Below are the code and all the weights of a small trained network. Each question names an input and a class and asks about switching units off, where a switched-off unit gives its printed mean instead of its output.

import numpy as np


def w(rows, s, z=0):
    codes = np.array(rows[::2]) - 128.0
    scale = np.full(codes.shape[1], s)
    scale[-1] = z or s
    return codes * scale


def f(y):
    return np.maximum(y, 0)


def log_softmax(a):
    a = a - a.max(-1, keepdims=True)
    return a - np.log(np.exp(a).sum(-1, keepdims=True))


def net(x, mask):
    res = np.array(x, float).reshape(1, 6) / 4 @ E
    y = f(res @ A[0][:, :-1].T + A[0][:, -1])
    res = res + np.where(mask, y, B[0][:, -1]) @ B[0][:, :-1]
    return log_softmax(res[-1] @ U[:, :-1].T + U[:, -1])


A, B = {}, {}
E = w([
[46,155,172,62,114,31,193,187,143,198,122,232],'x0',
[143,139,123,112,140,122,122,118,135,133,133,126],'x1',
[141,131,131,128,126,122,111,113,130,150,121,128],'x2',
[75,22,117,170,148,98,133,16,167,135,230,166],'x3',
[232,103,202,74,58,170,212,64,80,112,148,182],'x4',
[140,65,3,69,64,136,128,175,59,225,180,94],'x5',
],0.0065)
A[0] = w([
[141,94,38,61,71,145,132,156,73,211,173,85,71],'neuron 1',
[71,25,111,145,144,86,126,48,170,131,226,156,55],'neuron 2',
[87,143,168,74,123,34,170,205,164,177,126,195,125],'neuron 3',
[210,77,95,173,131,224,42,84,89,55,115,29,119],'neuron 4',
[154,68,19,77,85,140,153,172,74,190,184,110,128],'neuron 5',
[55,122,49,154,200,88,43,172,190,123,107,89,51],'neuron 6',
[34,165,67,177,218,61,68,178,155,145,136,74,21],'neuron 7',
[66,43,108,162,157,101,144,23,179,149,242,185,37],'neuron 8',
[88,148,160,85,125,48,172,169,132,177,128,192,122],'neuron 9',
[79,148,92,179,174,96,58,175,166,151,129,109,20],'neuron 10',
[119,163,237,162,170,117,115,101,173,56,89,161,81],'neuron 11',
[171,250,141,74,104,147,114,231,76,127,19,83,64],'neuron 12',
[123,184,191,187,157,108,142,126,145,74,94,134,43],'neuron 13',
[213,106,204,71,57,169,209,58,64,128,139,185,95],'neuron 14',
[74,162,154,82,123,72,171,162,121,188,112,218,123],'neuron 15',
[71,29,117,172,166,79,125,45,179,133,254,161,44],'neuron 16',
[129,93,43,79,43,164,121,169,24,215,169,83,121],'neuron 17',
[187,140,91,191,156,248,68,77,99,88,137,42,122],'neuron 18',
[54,157,143,95,115,37,171,181,122,187,129,221,107],'neuron 19',
[130,180,242,176,202,129,163,80,219,13,89,150,11],'neuron 20',
[123,188,247,189,193,145,127,72,208,41,79,165,56],'neuron 21',
[212,87,198,76,72,170,209,56,57,118,143,185,69],'neuron 22',
[230,109,196,80,72,188,197,85,102,103,159,207,75],'neuron 23',
[44,145,72,166,196,78,73,170,176,142,105,71,84],'neuron 24',
[139,70,41,74,44,139,122,200,59,210,193,79,97],'neuron 25',
[171,235,125,86,111,143,113,235,88,133,29,83,58],'neuron 26',
[70,163,159,54,87,31,156,147,150,180,113,207,98],'neuron 27',
[156,204,129,74,127,167,129,216,108,111,53,105,35],'neuron 28',
[44,164,88,155,188,87,62,147,162,160,103,83,41],'neuron 29',
[58,141,86,194,186,94,55,176,171,150,112,81,48],'neuron 30',
[116,54,34,82,75,134,137,121,74,180,184,82,160],'neuron 31',
[187,113,82,193,131,228,61,101,130,66,141,25,113],'neuron 32',
],0.0047,0.0012)
B[0] = w([
[72,143,196,115,167,117,82,169,163,181,167,127,227],'neuron 1',
[204,220,104,253,135,180,84,102,27,56,178,206,210],'neuron 2',
[122,53,51,87,185,167,167,35,172,80,57,172,214],'neuron 3',
[78,53,71,62,188,175,197,22,198,105,49,156,254],'neuron 4',
[55,148,198,113,176,90,69,185,156,199,168,138,233],'neuron 5',
[179,105,106,87,43,52,165,205,123,86,146,42,210],'neuron 6',
[193,105,107,85,50,78,167,195,133,93,143,55,213],'neuron 7',
[206,206,106,244,120,178,87,103,47,50,172,211,222],'neuron 8',
[101,47,50,78,181,188,180,26,167,99,41,140,201],'neuron 9',
[185,115,104,95,70,90,169,164,137,113,161,75,185],'neuron 10',
[41,157,224,95,187,125,87,199,203,218,192,120,210],'neuron 11',
[195,202,99,242,140,199,81,80,29,59,169,206,245],'neuron 12',
[95,151,168,137,152,118,81,152,155,205,167,141,185],'neuron 13',
[187,143,94,77,15,34,203,216,129,108,153,27,220],'neuron 14',
[84,64,46,83,183,176,200,24,146,82,42,162,206],'neuron 15',
[195,213,98,220,129,172,76,104,32,43,159,186,222],'neuron 16',
[51,160,207,112,164,115,55,182,173,206,151,134,246],'neuron 17',
[79,21,53,55,180,183,201,19,190,114,49,168,243],'neuron 18',
[112,71,85,94,170,160,186,52,156,98,67,151,218],'neuron 19',
[55,164,229,111,172,103,74,187,174,223,163,103,235],'neuron 20',
[27,181,235,84,159,98,61,201,186,247,177,110,237],'neuron 21',
[199,114,113,94,25,58,167,217,144,100,131,39,216],'neuron 22',
[195,111,112,88,35,55,174,209,136,138,142,47,212],'neuron 23',
[204,121,94,86,28,56,188,187,119,79,141,45,210],'neuron 24',
[27,157,224,114,194,108,53,173,175,212,165,106,246],'neuron 25',
[197,209,103,241,157,185,81,121,18,37,175,223,237],'neuron 26',
[114,89,67,92,167,179,192,32,154,108,67,157,212],'neuron 27',
[186,188,127,208,146,168,90,85,39,82,174,193,208],'neuron 28',
[177,103,123,108,62,75,160,148,119,117,125,61,196],'neuron 29',
[184,114,119,95,52,83,182,169,115,102,127,64,204],'neuron 30',
[60,158,194,137,195,120,63,169,152,194,156,139,226],'neuron 31',
[90,55,37,49,194,187,198,3,201,113,30,167,245],'neuron 32',
],0.0043,0.0064)
U = w([
[95,48,83,92,183,173,181,59,174,120,50,152,227],'0',
[45,162,211,120,174,109,61,170,171,197,173,117,178],'1',
[199,117,115,106,2,63,175,170,127,115,142,48,97],'2',
[190,194,116,226,141,178,85,110,27,90,162,199,3],'3',
],0.0095,0.00035)

Each question gives the input, the list of numbers given to net, and the class t.
The units are the neurons (one row each of A and B). Each row of codes is followed by its name. A weight is (code - 128) times the scale printed after its matrix; where a second scale follows, it is the last column's (A, B and U).
mask holds one flag per neuron, in row order. A switched-off neuron (its flag False) gives its mean, the last column of its row in B, instead of its output. The means were averaged over made-up inputs and are rounded, as every weight is.
A unit's drop is (log p(t) with every unit on - log p(t) with that unit switched off) / (log p(t) with every unit on - log p(t) with every unit switched off).
The circuit of an input: a set's keep is (log p(t) with only the set's units on - log p(t) with every unit switched off) / (log p(t) with every unit on - log p(t) with every unit switched off). Starting from the 12 units with the biggest drops (on a tie, the unit counted first), units are removed one at a time, each time the one whose removal leaves the highest keep (on an exact tie, the one counted first), for as long as the keep stays at least 0.8.
circuit, biggest first: the units of the circuit, biggest drop first
k most important neurons: the k neurons with the biggest drops, biggest first
drop of u: that unit's drop, to one decimal
input [-6,1,3,4,-7,8], class 1: 4 most important neurons -> neuron 25; neuron 31; neuron 17; neuron 5
input [-3,3,-8,0,4,2], class 2: circuit, biggest first -> neuron 14; neuron 22
input [8,4,-5,1,-4,-7], class 0: circuit, biggest first -> neuron 3
input [-2,4,3,-2,-8,-7], class 2: circuit, biggest first -> neuron 24; neuron 6
input [-3,-2,-2,1,4,3], class 2: 3 most important neurons -> neuron 14; neuron 22; neuron 23
input [4,5,6,-1,8,-8], class 1: 2 most important neurons -> neuron 21; neuron 20
input [-6,-2,8,7,-4,0], class 3: 3 most important neurons -> neuron 16; neuron 2; neuron 8
input [7,6,8,-8,6,4], class 3: 3 most important neurons -> neuron 12; neuron 26; neuron 28
input [0,0,-5,6,-5,3], class 3: 3 most important neurons -> neuron 2; neuron 16; neuron 8
input [2,-4,1,-7,4,-4], class 3: 2 most important neurons -> neuron 12; neuron 26
input [7,-4,3,-1,6,7], class 0: 4 most important neurons -> neuron 15; neuron 9; neuron 27; neuron 3
input [5,-1,5,-7,-3,4], class 3: 2 most important neurons -> neuron 26; neuron 12
input [-6,2,0,8,-2,-1], class 3: 3 most important neurons -> neuron 16; neuron 2; neuron 8
input [-8,-7,1,-4,4,8], class 0: circuit, biggest first -> neuron 4
input [-5,-2,2,-5,4,-6], class 1: 2 most important neurons -> neuron 21; neuron 20
input [-2,5,5,8,1,-6], class 3: 3 most important neurons -> neuron 8; neuron 16; neuron 2
input [1,1,-5,-8,-8,-3], class 2: drop of neuron 24 -> 0.4
input [8,4,-5,-7,-2,3], class 0: drop of neuron 15 -> 0.1
input [-5,-8,1,-6,-6,-2], class 2: drop of neuron 12 -> -0.1
input [8,-3,-4,-5,5,7], class 0: most important neuron -> neuron 15
input [5,0,-6,7,-3,6], class 3: drop of neuron 8 -> 0.5
